Below is a small trained network, with its code and all its weights. Each question gives an input and a class and asks what happens when units are switched off, that is, made to give their printed mean instead of their output.

import numpy as np


def w(rows, s, z=0):
    codes = np.array(rows[::2]) - 128.0
    scale = np.full(codes.shape[1], s)
    scale[-1] = z or s
    return codes * scale


def f(y):
    return y / 2 * (1 + np.tanh(0.7978845608 * (y + 0.044715 * y**3)))


def log_softmax(a):
    a = a - a.max(-1, keepdims=True)
    return a - np.log(np.exp(a).sum(-1, keepdims=True))


def net(x, mask):
    res = np.array(x, float).reshape(1, 4) / 4 @ E
    y = f(res @ A[0][:, :-1].T + A[0][:, -1])
    res = res + np.where(mask, y, B[0][:, -1]) @ B[0][:, :-1]
    return log_softmax(res[-1] @ U[:, :-1].T + U[:, -1])


A, B = {}, {}
E = w([
[216,99,111,152,249,132,142,142],'x0',
[149,131,147,9,155,154,99,63],'x1',
[87,174,205,141,176,155,184,109],'x2',
[185,60,176,133,67,177,162,131],'x3',
],0.012)
A[0] = w([
[166,82,115,115,79,23,82,113,105],'n0',
[159,36,50,145,166,137,76,121,117],'n1',
[83,191,65,138,170,27,129,151,116],'n2',
[167,56,200,132,57,151,175,103,129],'n3',
[91,120,132,213,102,113,145,176,134],'n4',
[48,178,98,116,53,184,92,103,102],'n5',
[198,44,159,147,95,158,189,134,120],'n6',
[142,171,144,17,122,156,107,6,117],'n7',
[175,97,66,91,52,121,69,200,143],'n8',
[147,129,135,220,109,121,119,158,116],'n9',
[106,142,208,147,177,153,222,79,144],'n10',
[171,146,109,109,205,67,126,168,108],'n11',
[143,91,155,153,92,200,128,110,84],'n12',
[128,54,121,15,183,140,87,58,107],'n13',
[65,122,143,101,72,63,152,117,118],'n14',
[96,133,133,127,45,140,101,115,140],'n15',
[144,124,122,130,120,113,97,131,248],'n16',
[48,186,95,130,191,35,62,48,101],'n17',
[58,147,215,139,178,125,173,99,73],'n18',
[113,163,120,104,45,112,105,112,92],'n19',
[89,90,126,200,137,17,158,223,121],'n20',
[65,155,208,139,72,98,149,82,122],'n21',
[76,139,85,192,112,154,188,181,102],'n22',
[158,84,188,102,75,175,155,125,105],'n23',
[79,167,189,179,140,175,186,125,122],'n24',
[172,156,162,144,204,163,186,147,114],'n25',
[162,89,72,141,86,40,77,122,92],'n26',
],0.011,0.016)
B[0] = w([
[100,118,179,194,138,130,58,128,175],'n0',
[162,158,163,196,161,73,34,142,184],'n1',
[40,44,106,83,180,136,157,57,201],'n2',
[66,78,75,63,181,105,128,74,208],'n3',
[127,98,181,103,93,189,194,163,201],'n4',
[220,143,94,190,177,82,151,39,201],'n5',
[87,52,10,76,195,112,178,66,200],'n6',
[162,94,219,121,24,219,185,188,228],'n7',
[66,157,167,152,92,88,42,173,224],'n8',
[174,87,195,115,102,200,172,85,175],'n9',
[89,139,165,152,113,67,23,188,204],'n10',
[188,119,95,156,184,110,158,41,171],'n11',
[119,12,44,112,109,174,59,32,150],'n12',
[177,82,206,136,87,206,164,174,213],'n13',
[197,134,150,185,181,95,154,91,183],'n14',
[151,169,152,138,207,103,118,100,201],'n15',
[89,227,178,64,132,60,204,189,255],'n16',
[50,36,58,23,158,161,119,2,213],'n17',
[100,103,115,190,60,144,33,126,169],'n18',
[203,101,114,195,160,126,112,80,175],'n19',
[166,100,175,99,144,208,166,188,206],'n20',
[167,166,142,190,177,69,112,90,197],'n21',
[187,104,154,129,77,253,128,160,179],'n22',
[99,77,66,67,174,158,128,86,179],'n23',
[75,146,168,122,98,130,42,177,188],'n24',
[196,190,121,205,189,75,65,121,179],'n25',
[83,120,151,154,86,170,19,143,176],'n26',
],0.009,0.015)
U = w([
[174,109,188,124,84,235,188,152,127],'0',
[51,86,62,70,162,129,141,73,123],'1',
[82,142,167,177,96,87,7,151,101],'2',
[245,141,134,201,203,59,135,98,141],'3',
[70,219,176,53,135,17,245,192,250],'4',
[146,141,96,139,91,120,175,134,97],'5',
],0.014,0.011)

Each question gives the input, the list of numbers given to net, and the class t.
The units are the neurons (one row each of A and B). Each row of codes is followed by its name. A weight is (code - 128) times the scale printed after its matrix; where a second scale follows, it is the last column's (A, B and U).
mask holds one flag per neuron, in row order. A switched-off neuron (its flag False) gives its mean, the last column of its row in B, instead of its output. The means were averaged over made-up inputs and are rounded, as every weight is.
A unit's drop is (log p(t) with every unit on - log p(t) with that unit switched off) / (log p(t) with every unit on - log p(t) with every unit switched off).
The circuit of an input: a set's keep is (log p(t) with only the set's units on - log p(t) with every unit switched off) / (log p(t) with every unit on - log p(t) with every unit switched off). Starting from the 12 units with the biggest drops (on a tie, the unit counted first), units are removed one at a time, each time the one whose removal leaves the highest keep (on an exact tie, the one counted first), for as long as the keep stays at least 0.8.
circuit, biggest first: the units of the circuit, biggest drop first
k most important neurons: the k neurons with the biggest drops, biggest first
drop when u is switched off: that unit's drop, to one decimal
input [6,4,-3,7], class 1: circuit, biggest first -> n6
input [6,7,7,-3], class 0: 4 most important neurons -> n7, n13, n8, n1
input [-5,4,1,5], class 1: 3 most important neurons -> n3, n23, n25
input [1,1,4,3], class 2: 2 most important neurons -> n10, n17
input [1,7,8,-6], class 2: 4 most important neurons -> n10, n18, n25, n20
input [7,4,-1,-7], class 1: 2 most important neurons -> n17, n2
input [7,8,6,-6], class 0: 2 most important neurons -> n7, n13
input [4,5,5,-4], class 0: 4 most important neurons -> n7, n13, n8, n1
input [1,0,-1,-3], class 4: 2 most important neurons -> n6, n3
input [6,6,-4,7], class 1: 3 most important neurons -> n6, n3, n23
input [-8,-7,7,-8], class 1: 3 most important neurons -> n17, n2, n7
input [-8,-8,5,1], class 0: 4 most important neurons -> n4, n22, n20, n9
input [-6,5,3,-2], class 3: 2 most important neurons -> n5, n21
input [5,1,6,-3], class 2: circuit, biggest first -> n10
input [8,1,-8,-3], class 2: 2 most important neurons -> n26, n8
input [8,1,-8,1], class 2: drop when n5 is switched off -> 0.2
input [-5,0,4,-3], class 3: drop when n8 is switched off -> 0.3
input [-8,-2,5,-4], class 3: drop when n5 is switched off -> 0.1
